[  9  16   0 -23 -25   2 -39 -50 -22  27 -19  15 -16  16  -2 -15 -28  -7
  18  28 -42   1   0  36 -53  23   3  -2 -47 -30  13   3  42  -3 -42  51
   1 -46   8] => 3
[ 17   9  43  -2 -32  64  21   5  10 -33   7 -16 -24 -15   3  -2 -46  -4
  35 -25 -34 -17  48  10  18  -2  43  14  -1  -8  16 -11  -6 -11 -33  36
 -43  30 -21] => 3
[ 43  11  19   3   7   7  25  -1  26  28  -9  12   8 -28  -7 -10 -66 -10
  30   8 -19  46 -14  15  -2  37 -19 -37  52 -27   0  39 -29   0 -60   2
 -26  -2 -28] => 0
[ 20   0  13 -14  -8  32 -13 -14  -3 -26  29   3  -8   7  -2   4 -31 -40
  37   0 -18  17   7   6  34 -29  25  14  -3   3  11  -4 -33  -8  -9  29
 -26  13 -15] => 4
[-64  65  -9  17 -14  33  46  16   1  33  12 -42 -18   6  49 -69  -8  33
  47 -27  67  45   3   4   4   2   5 -13  10 -33  11  41  25  12  22  -9
  -8  33 -17] => 7
[-30   1  -6   6 -12   4 -56 -28  31 -28  11 -21  30  25  11 -25  19   0
 -13  14  82  10  72  54  30  26  29  25 -27  30 -13 -65   8 -14   5 -31
  18 -19  15] => 7
[ 24   8  16 -13  10  -1 -21  34   4  20  39  -8  -5 -15 -38  14 -57   7
  40  -2  16 -22  67  19  30  24   3  33 -42  15  -3  13 -41 -49  -6 -10
 -30  19 -28] => 9
[-16  17   2 -16 -14   0 -11 -33 -22 -28  -1 -14 -30  13  16 -21 -35   7
  -9   7 -41 -10  25  32  58 -16   2  39 -49  -8  -5   8   5  -4  13  22
 -12  18   8] => 7
[  4  15  20  -7 -36  -4  17 -34  -3 -50  36   2 -24   2  11 -14 -46 -22
  14 -33 -47  16  37 -10  54   5  42  32 -33 -14  13 -97  -9  -7 -43  38
  -4  -1 -19] => 3
[-15  15  -4  -1 -45 -11  10 -11 -44 -27  35 -17 -36  10   0  -5  -7 -35
  -4 -32 -45   8  79  45  70  -1  66  13 -32 -28 -12 -36  11 -19   1  42
 -19  -6 -25] => 4
[ 22  25 -23 -32  26  25  25   3  -3  13 -26  33 -18 -38 -31  14 -80 -50
  -4 -13   1   2 -16  49  49  -2  21 -47  31 -17 -12 -18 -62  34 -13  -7
   4 -45 -16] => 5
[  7   3   0  17   7  18 -15 -17 -10 -35 -15  22 -29  16 -17  -7  -6 -19
   7  -6  -6 -33 -21  16  10 -36  11  16 -18  10   4 -10 -13  17 -12  11
  -5  10  -5] => 8
[ -7  38  -2 -29 -56  21  51  23  22  53 -17  -6 -18  18   2 -30  10 -13
  55   7  70  12   4 -13 -53 -24 -38 -78  30  -6 -17 -38  32  59  21  17
  21  12   4] => 5
[ -7  -1  -8  -1  12  10 -22  -4  54 -35  -8  -9  35  18  -2   6 -19  13
  22   8  72 -36   9   8  66  29   4  40 -31  38  21 -12 -55   0  20  -2
  -3 -13  -4] => 4
[ 37  38   2   6 -17  26   8  40  21  30  20  -5 -20  35 -23 -55  12 -25
  92   3  31   1  15  10  -8 -20  11 -41   2 -26   7   9  29  41  38  25
 -14  15 -16] => 5
[ -5 -11 -21 -36   1  43   0  18  -6 -15  40  12   4  -5  34  -9  28  56
 -16 -27  12 -12  33 -31  51  14  23  14   9 -14  13 -40 -11   3 -22  -9
 -43   4   8] => 6
[ 10  19 -16 -23  27  44  12 -10 -16   1  34  12 -24   2  54  27  26  55
 -23 -42   8  21  81  -8  20  38   3  41 -18 -33   5  11   3 -54  15  -5
 -45  53 -26] => 7
[  7  15  -6 -28  -3   5  15 -19  35  -6 -33  21 -14  -6  25   5 -21  43
  49   8 -54  10   0 -24  -3  40  21  -5 -26 -47  24  -2  10  -5 -14  44
   2 -53   7] => 7
[ 46 -12   3  -4  19   7  -7 -20   3  92 -25  50  14 -17 -36 -48 -41 -22
  45  13  32  12  15   6 -29  38 -21 -33   6  49  27   8 -28   5  10  20
  11 -62 -31] => 0
[ -5  30  24 -13 -41  -5 -18   3   5  -9 -23   0 -12 -12  21  10 -48 -24
  30  -2 -65   5   7  32   3  47  12  -2  -6 -71   4  11  -4 -23 -43  16
 -23  -9  -5] => 2
[-20  48 -39  -4  -7   6  34  28  -3  34  27 -19 -28   4  15 -27  30  42
  72   1  14  34  -1  -9  -6  16  12 -43  -9 -65   4 -15  30  33  57  13
   6   8 -18] => 1
[  6   5  -4   9  37  -6  30  23  14  16 -38  25  20 -41 -17  22 -39  41
   4  -3  24  41 -21  -2  30  28  19 -16  17  32  35  53 -28 -31 -30  -6
  -4   0 -19] => 8
[  5  17  13 -45 -36  48 -27 -13  29 -19   4 -18  13  15  -6   7  -7  -9
   4  10 -29  15   1  -9 -13   2  -9  -7  11 -39   0  45   7 -14 -47  24
 -41 -12  31] => 6
[ 11  -7 -23 -31  11  11 -19  15 -14   5  43  32  -5 -17   8  30 -24  -3
  11 -27   7   5  10   8  34  16  -9   7  -4 -17 -10 -17 -37 -19 -18 -46
 -16  -5   1] => 0
[ -2   5   0   1  22 -14  -2  35  -2  -4  -5  16  12 -35 -14  34 -31  19
   4  -9 -19   8  27   5  35   5  -1   0   0 -17  -1  13 -14 -39  -9  -7
  16   5  -1] => 7
[ 49 -21  -7  -3  19   6  -4 -25  22  72 -11  28 -13  -3   7 -49 -62 -21
  24   1  36  19  34  14 -25  16  26 -26  19  33 -13  22  -4  -1 -30   6
 -25 -33 -18] => 4
[ 12 -17  -4  11  -9  -1  42  -4   8  40 -34  45 -23 -26 -20 -13 -61 -10
  22 -10  28  31  27  38  15  -5  50 -58  31  37   0 -13 -17  15 -21  10
 -12 -33 -44] => 4
[ 14  -2  -8  34 -17 -20  -9 -10  14  19 -24  23  -1 -21   4  -1 -54  -9
  15  -1  20  23  27  47   7  -1  13 -36  31  19  21  27   4   2  24  13
  -6 -24 -27] => 8
[ -3  49  20  -9   1  31 -13  -8  32 -37  26 -16 -13  13  19   4 -61   5
  71 -11 -49 -19  -1 -16  36 -18 -17  44 -29 -35  14  -3  -2   4 -39  36
   9  -1  -5] => 4
[ 10   9 -22 -70  22  43   1   7  21  20  26 -19 -33 -24  19   7 -11 -11
  26 -28  -7   0  43 -41  22  35  19   7  -3 -20 -19 -40 -79  -6 -28 -23
 -13  20   1] => 9
[ 39 -20  13 -30  -6  24 -25   7  51  -2  -9  57  -4  18  -5 -10 -25  -3
  39  28 -67   8   4 -18  30 -17  16  17  14 -37   8   8  19   0 -22  59
  -7  -7  18] => 3
[-26  17 -18 -61 -35 -12 -11 -14   3 -10 -23  17   2   1   8  41 -16  18
  18  11 -41  12 -10  -1  19  27   0 -10 -25  -1  -1   8  25 -17 -71  14
   3 -59  41] => 8
[  3   7 -41 -22  15  16 -45   9 -34  74  29   6 -27 -16   5  -3 -27  14
  10 -23  47 -17  75  40  11  28  17   7 -22 -17 -21  -6  15 -16  34 -26
 -18  -7 -11] => 1
[-13  35  27 -24 -14  16  13  18  -4 -56  36 -31  15 -15  -1  -4   7   9
 -15  -2 -42   1  62  16  29  12  -8  10 -21  -9  -2 -42 -15 -29 -35  -3
 -12  -5   0] => 7
[ -8  21  26  26  23  -1  -4   8  31  -9  45 -47   4  -5  19 -13 -15 110
  -8   7  -9  32  41  -9  14  24  21  33 -12  -6   5  54  -6 -52 -45  29
   6  88  -6] => 0
[ 42  21   1 -11 -20  13   4 -25  -3  55   1  18  -3   7  -4 -12 -40 -60
  -5 -20  55 -15  71  16 -45  19   7 -23  11  34 -31  -3  21 -27  -6  -3
 -14 -31 -20] => 2
[ 61 -27  21  -1  17  24  11  26  37  28 -16  -4  -8 -20 -23 -27 -24 -21
  14  -7  25  -2  48  17 -22   6 -36 -25  11  14  -1  37 -48  -5  -4 -19
 -23  32 -11] => 0
[ 11  56  18 -21   2  12  -8 -16 -64   5  12 -36   0  15   4  -5  10 -14
 -16   9 -58   0   1  21  -5  19   4  18 -37 -29   6 -18  58 -18   7  24
   2   8   8] => 7
[  2  -8 -27  -8  22   3  33  45  17  39  16   4 -29   2  25 -26  31  25
  81  -5  17  -3 -45 -57 -55 -17 -12 -50  -6 -43   6 -22   6  48  37   6
  37  13  15] => 2
[ -9  28  17 -20 -14  -2  25  27 -10  28 -11 -25 -10  -2   5  34  33 -15
 -22 -28  14  13  51   3 -39  27 -40  -7  -3  37 -14 -10  13 -37  -8 -30
  -9  44 -11] => 8
[ -9  31 -13   3 -54  11  51   0  15  53   4 -17 -25  17  40 -22  24  32
  44   8  42  31   9  10 -20  -5   2 -46  12 -18  -3 -23  53  34  50 -13
  31  30 -12] => 4
[-17  32  19 -34 -59  52  -4   0  16 -26  -8  17  10 -20 -21  -2 -43  -3
  14 -15 -36  26  21  -2  17  -1  12 -11  -6 -19  15  -9  35 -15 -69   2
 -29 -55  12] => 3
[ -2  10 -14 -10  34  32  27  23  -2  19  28  16 -19 -10  22 -27 -25  39
  21 -25   5 -20  54  15  31  17   1  15 -13  10  -3  41  -4 -11  19 -15
 -53 -30 -25] => 7
[ 22  38  14  22 -11  31  27  36  28  30  56 -23   1  -8  18 -34 -21  41
  59  -5  11  19 -25 -31 -12 -19  18 -29  52 -31  26   2  19  27  14  -7
 -15  37 -26] => 6
[-34  10 -15 -14 -28   2   7  43  29  63 -17  18 -26   1 -17 -30 -32 -14
  91  -7  48   7 -12 -42  22 -32   9 -39  28 -12  -6 -27   4  39  49  51
  45  27   7] => 8
[  2  -6   3 -41 -14  -5 -16 -17  -2 -23  34  -2  -8  17   4  31 -13 -38
   1 -10 -11  18  39  12  36  -3  22  16 -23 -16  -7 -58   3 -14 -26  28
  11  -2  12] => 2
[ -6  19 -26  -8 -24  26  13  34  31  50  22  21 -34  10  48 -44  27  36
  51  -3  51  14  26  -8 -22 -44  26 -41  35   8  28 -36  31  62  74  -3
 -10  -7 -26] => 5
[-21   0  31  21  16  30  57  21  29 -21  -2 -13 -37 -32 -33 -26 -52  58
  33  12   2   2  -4  -6   2 -11  26 -16  -8 -50 -30 -29 -54   5 -10  40
  18  64 -15] => 7
[-20  28   1 -22  24  45   6  22   4 -44  25   6  12  18  14  12   6   5
  28 -17  21  16  -6  -2  70   4   0  45 -11 -42  23 -32  -1  -2  -2  11
 -13  12   3] => 1
[ -8  20  20  25 -16  41   2 -11   0 -11  56 -53  12   1  35 -61 -14  71
 -35  10 -10  -5  39  19  36  29   5  26   1 -26 -12  87 -17 -35  11  18
 -45  64   0] => 4
[-14  15 -20 -23 -19  25  20   5  22 -24  50 -33   7  10  20 -13  -1 -10
  35 -27  21   3  46 -28  37   7 -14  24 -19   2  -4  18   0  -7  -3  -3
 -32 -20   2] => 3
[ -6  53 -15 -23 -34 -10  20  34  33  52  -4  15 -23  30  15 -38 -18  18
  52  -4  31  29   1   8   0 -13   5 -39  -1 -22  10  -2  49  19   6  -6
  10  11   2] => 6
[ 21   0  10  -7 -17  22  22  12  -5  55 -20  62   5 -28 -13 -35 -74 -39
  30  -1  31 -13  -5  34   1  -8   7 -23  28  -2  13   1 -26  -3 -33  -4
  25 -36  -7] => 3
[  7  -9  51  34   4 -35  48  65  36 -38  32 -53 -30 -10 -15 -10 -12  45
 -11  -6 -43 -49  32  10 -10 -15  -4   0  -9 -18  -3  -2 -39  14   9  40
 -25  46 -23] => 5
[-15  15 -36  -4 -22  16  17  51   6  53  56  -1   6 -10  -3 -54   5  17
  59 -14  74   4  20 -31  24 -15  -4 -31  39 -32   6 -10   8  43  35  -1
 -16 -22 -23] => 0
[-26  15 -15   3  25  30   6  18   8   9 -12  17 -15 -44  -5  34 -71  27
  14 -25  33 -31  42  38  25  34 -15  -3 -13  26 -14   6 -78 -16  30 -27
 -24  -4 -48] => 4
[-21  23  -3 -29 -23  70 -36 -23   9 -12  30   7   3   1  27 -40 -24  26
  29 -14  28   4  40   3  40  12  50  33 -23  -2  22 -38   0 -12 -59   2
  -5  -7  12] => 3
[  6   1  24  31  19   5  50  -4  44 -19  24 -35   2  -5  -5 -51  -2 103
 -17  15 -11  12  48 -26  23  24 -38  27 -16  11 -16  23 -14  -9 -31   1
 -23  46 -27] => 6
[ 16  -8  28 -36 -36  -7 -50  -5  29  -1 -50  11 -15  -2 -35  10 -32 -35
  19  15 -69   3 -31  -1 -13  -6 -26 -17 -18 -24   5 -40  16  36 -19   8
  -4 -39  31] => 5
[ 25  -3   6  10  63 -19  -3  18  40 -36  36 -14  34  14   6 -24  54  13
 -20  17   9   5  33  -3  22  38  17  40 -15   7   0 -32 -49 -33 -11 -25
   8   9  -7] => 7
[-14  13  -9 -37  13  15   0  36  47  -3 -23  30  10  -6  37  15  -4  43
  13  -1 -25  12 -32 -45 -20  10  -3  -8  23 -69  23  13  38  11 -52  19
 -18 -48  23] => 2
[ 23  16  -5 -21  14   6 -14 -20 -21  74  14 -21 -30 -23 -10  -5 -73 -37
  12 -11  12  22  33  43 -25  36  12 -23   3   5 -13 -13 -11   6  10   5
 -29 -14 -38] => 0
[ 24 -39 -21 -37  13 -20 -21 -45  26  41 -79  26 -22  15 -11   9 -18 -24
  25  40 -26 -28 -24  11 -10  41 -24  14 -33 -27 -18  27  -4  28 -25  17
  12 -59  17] => 2
[-22  10  -9 -31 -31  27  34  17  -9 -18 -10  23 -32   3  48  21 -13 -25
   9 -41  31 -21  18  14  64  14  32  36  -3 -11   5 -22 -36 -21  28  -8
 -29  29  -4] => 8
[ -6   0   0  62  59  20  41  19  49 -51  13  15  16  -4   9 -60  25 110
 -43   7  20  -1  42  -2  19  17   2  28 -12 -25   9  44 -42 -30 -15  29
  12  46 -19] => 3
[ -6   3  18 -32 -30  23  10  10 -22  -1  26  19  -3  19  53   4  19 -18
   8 -26 -24  -1  30  16  35  28   8  26   0 -24   8 -13   4 -25   0  13
  -8  -6  20] => 5
[-20  -1   1  19  18 -27  29  35  32   7  -2   2   3 -10   0 -50 -14  76
   6   1  48 -26  13 -30  -5 -17 -12  24 -21 -26  36  45 -22  -7 -22  30
   0 -10 -11] => 7
[ -4   2  -8 -14   8  22 -28 -31   9 -37 -21  71  10  -3  33  22  -9  29
 -12  -6 -45  16  29   3  21  -3  32  35  -3  -6  24  -8  44 -29 -53   4
 -14 -94   5] => 7
[ 17  -3 -39 -18  51   5 -30  44  30  15  29  12 -19 -19  43  15 -18  65
  27 -23  -8 -18  36 -38  -7 -17  -9  -1   1   7  20  58  -6 -10  15  12
 -28  12   6] => 8
[-19  28   5   1  22  15  41  45  46   8   6 -39 -13   1 -13 -17  22  72
  11   8  -7 -35  40 -32  -5   5 -24  28 -28 -31 -30  54  10 -19  24   2
  10  21   3] => 7
[ -2  17   1 -11  19  62  15   3  14  19  18 -21   3  -2  23  15  12   2
 -22 -31  40 -14  37   1 -25  41 -55   0  42  -8 -41  27 -28  -8 -12 -31
 -31  35 -11] => 0
[-16   0  36 -31 -43  36  -2 -35 -21 -33  36 -31 -16  12  18   6   3 -35
   5 -14 -34  33  23  24  10   1  35  12 -18 -25  15 -49  -9  -8 -24  50
   2  -4  18] => 5
[-11  21  15 -16 -42   8  -2 -27 -44  -9  18 -36  -5   0   3 -26 -41 -38
 -14 -12  -1  24   2  42  60  15   7  14  -9 -45  -7 -45  14   9 -44   3
  -5  18  11] => 0
[-10  13 -19  24  48   8 -21 -41  31  -6 -15 -26  31  12  14 -51 -34   3
  18  19 108   5   9  25  52  63  37  27 -13  59   1 -43 -53  25  27   8
   3 -16 -23] => 5
[ 18   6 -20 -14  35   2  21  44  51  12  -1  78 -30  10  15 -11 -74  19
  74 -17  13 -29  32 -11  25 -16 -26 -10  -5   2 -14  30 -32  -2   8  20
  -8 -11  -7] => 9
[-24  39 -27  14  15  15  41  63  51  33  14  18 -12  16  26 -80  31 114
 -14  -6  75 -37  51  -7  -5   4  -8  -9   0 -13   1  44  12  18  43   2
 -21  -1 -16] => 5
[  3  31   9  -7 -25   4   2  -9  -5 -74   6  15 -17 -12  13  10 -73  45
  20   0 -71 -11 -21   3  62 -16  22   9 -39 -12  22   8   0 -15 -19  41
 -17  13  17] => 8
[ 11  10   2  15  16   7  18   7  42   9  77  -6  16   7  36 -29  -2  46
  74  -3  20  41  27 -37   8  13  10  -8  36 -40  14 -34  20  15 -18  30
   0  -9 -23] => 7
[-14   6 -22 -29  29  44 -25  -7  -6  10 -10 -22  44   3  21 -54  19 -17
 -11   0 102   9   5 -10  52  54   1  40   3  43  11 -49 -41  12 -13 -51
 -40   1  -4] => 6
[ -4 -21  -4 -21   5   1 -12 -19  52  12 -15 -49  23   7 -23 -16 -24 -17
 -11  20  84 -12   9   8  29  20  -9  20 -16  60  -9 -33 -41  23  29 -31
   3 -15  11] => 6
[-12  32  21  39  -2  24  44  12  48 -46   8 -28   6 -20  25 -42 -26  86
  10  13  -8  19  23   2   6  30  16   8  -6 -38  14  41 -24 -24 -28  29
 -16  47 -21] => 3
